Below is a small trained network, with its code and all its weights. Each question gives an input and a class and asks what happens when units are switched off, that is, made to give their printed mean instead of their output.

import numpy as np


def w(rows, s, z=0):
    codes = np.array(rows[::2]) - 128.0
    scale = np.full(codes.shape[1], s)
    scale[-1] = z or s
    return codes * scale


def norm(h):
    return h / np.sqrt((h * h).mean(-1, keepdims=True) + 1e-5)


def f(y):
    return y / 2 * (1 + np.tanh(0.7978845608 * (y + 0.044715 * y**3)))


def log_softmax(a):
    a = a - a.max(-1, keepdims=True)
    return a - np.log(np.exp(a).sum(-1, keepdims=True))


def net(x, mask):
    res = np.array(x, float).reshape(1, 5) / 4 @ E
    u = 0
    for l in range(2):
        y = f(norm(res) @ A[l][:, :-1].T + A[l][:, -1])
        res = res + np.where(mask[u : u + 8], y, B[l][:, -1]) @ B[l][:, :-1]
        u += 8
    return log_softmax(norm(res)[-1] @ U[:, :-1].T + U[:, -1])


A, B = {}, {}
E = w([
[198,107,151,100,147],'x0',
[176,120,64,81,203],'x1',
[55,2,85,191,57],'x2',
[228,95,133,190,124],'x3',
[118,217,56,249,93],'x4',
],0.0053)
A[0] = w([
[94,79,173,181,42,56],'L0N1',
[190,8,169,51,177,4],'L0N2',
[70,73,188,190,6,45],'L0N3',
[192,53,145,77,254,8],'L0N4',
[168,145,44,211,127,69],'L0N5',
[131,194,108,156,169,151],'L0N6',
[23,141,62,123,137,92],'L0N7',
[172,167,170,66,209,120],'L0N8',
],0.0079,0.0042)
B[0] = w([
[85,135,194,171,133,204],'L0N1',
[185,75,254,31,137,221],'L0N2',
[71,137,210,202,129,253],'L0N3',
[134,73,180,151,30,205],'L0N4',
[163,88,96,194,41,203],'L0N5',
[197,146,152,97,120,201],'L0N6',
[76,67,98,79,201,202],'L0N7',
[124,148,162,131,97,252],'L0N8',
],0.0098,0.0035)
A[1] = w([
[40,95,63,89,163,85],'L1N1',
[182,140,47,190,91,3],'L1N2',
[1,126,63,81,141,49],'L1N3',
[161,175,178,74,140,169],'L1N4',
[112,118,146,177,191,49],'L1N5',
[184,182,120,139,22,159],'L1N6',
[203,45,179,63,129,36],'L1N7',
[187,134,30,205,102,46],'L1N8',
],0.0097,0.0056)
B[1] = w([
[81,39,96,70,246,175],'L1N1',
[190,85,131,195,43,163],'L1N2',
[106,39,47,37,255,186],'L1N3',
[135,208,75,100,111,253],'L1N4',
[73,149,135,133,93,116],'L1N5',
[89,114,61,106,214,250],'L1N6',
[165,15,232,13,18,223],'L1N7',
[217,48,83,220,39,189],'L1N8',
],0.0097,0.0047)
U = w([
[222,82,244,21,37,253],'0',
[28,89,232,240,91,38],'1',
[225,79,30,231,56,155],'2',
[206,226,26,36,168,88],'3',
[41,26,64,41,247,61],'4',
],0.013,0.003)

Each question gives the input, the list of numbers given to net, and the class t.
The units are the neurons (one row each of A and B). Each row of codes is followed by its name. A weight is (code - 128) times the scale printed after its matrix; where a second scale follows, it is the last column's (A, B and U).
mask holds one flag per neuron, layer by layer. A switched-off neuron (its flag False) gives its mean, the last column of its row in B, instead of its output. The means were averaged over made-up inputs and are rounded, as every weight is.
A unit's drop is (log p(t) with every unit on - log p(t) with that unit switched off) / (log p(t) with every unit on - log p(t) with every unit switched off).
The circuit of an input: a set's keep is (log p(t) with only the set's units on - log p(t) with every unit switched off) / (log p(t) with every unit on - log p(t) with every unit switched off). Starting from the 12 units with the biggest drops (on a tie, the unit counted first), units are removed one at a time, each time the one whose removal leaves the highest keep (on an exact tie, the one counted first), for as long as the keep stays at least 0.8.
circuit, biggest first: the units of the circuit, biggest drop first
k most important neurons: the k neurons with the biggest drops, biggest first
k most important neurons of layer l: the k neurons of layer l with the biggest drops, biggest first
drop when u is switched off: that unit's drop, to one decimal
input [-4,-5,5,-5,-2], class 4: 2 most important neurons : [L0N7, L1N3]
input [-8,-3,-6,-7,-4], class 4: circuit, biggest first : [L0N2, L1N3]
input [-4,0,7,-5,7], class 4: 2 most important neurons : [L0N7, L1N3]
input [5,1,-6,2,1], class 3: circuit, biggest first : [L1N4]
input [-8,4,6,6,-2], class 1: 2 most important neurons of layer 0 : [L0N3, L0N1]
input [-3,-5,-2,3,-4], class 1: 3 most important neurons : [L0N3, L1N7, L0N6]
input [-8,5,-5,6,-2], class 3: 2 most important neurons of layer 1 : [L1N6, L1N4]
input [-7,-6,2,-5,-2], class 4: 2 most important neurons of layer 1 : [L1N3, L1N1]
input [2,2,6,-1,3], class 1: 2 most important neurons of layer 0 : [L0N5, L0N3]
input [-4,2,-8,5,8], class 2: 2 most important neurons : [L0N5, L1N8]
input [-4,2,1,-5,8], class 4: 3 most important neurons : [L0N7, L1N3, L1N1]
input [3,-5,5,-5,-4], class 1: 2 most important neurons of layer 0 : [L0N3, L0N1]
input [-5,-6,-4,-5,7], class 4: 2 most important neurons : [L0N7, L0N2]
input [0,-3,-5,5,3], class 2: circuit, biggest first : [L0N2]
input [-1,-8,6,-3,-7], class 1: drop when L0N3 is switched off : 0.2
input [6,8,4,-1,2], class 0: drop when L0N2 is switched off : 0.1
input [-7,8,-6,6,5], class 2: drop when L1N8 is switched off : 0.1
input [4,-5,2,-7,6], class 4: drop when L1N3 is switched off : 0.5
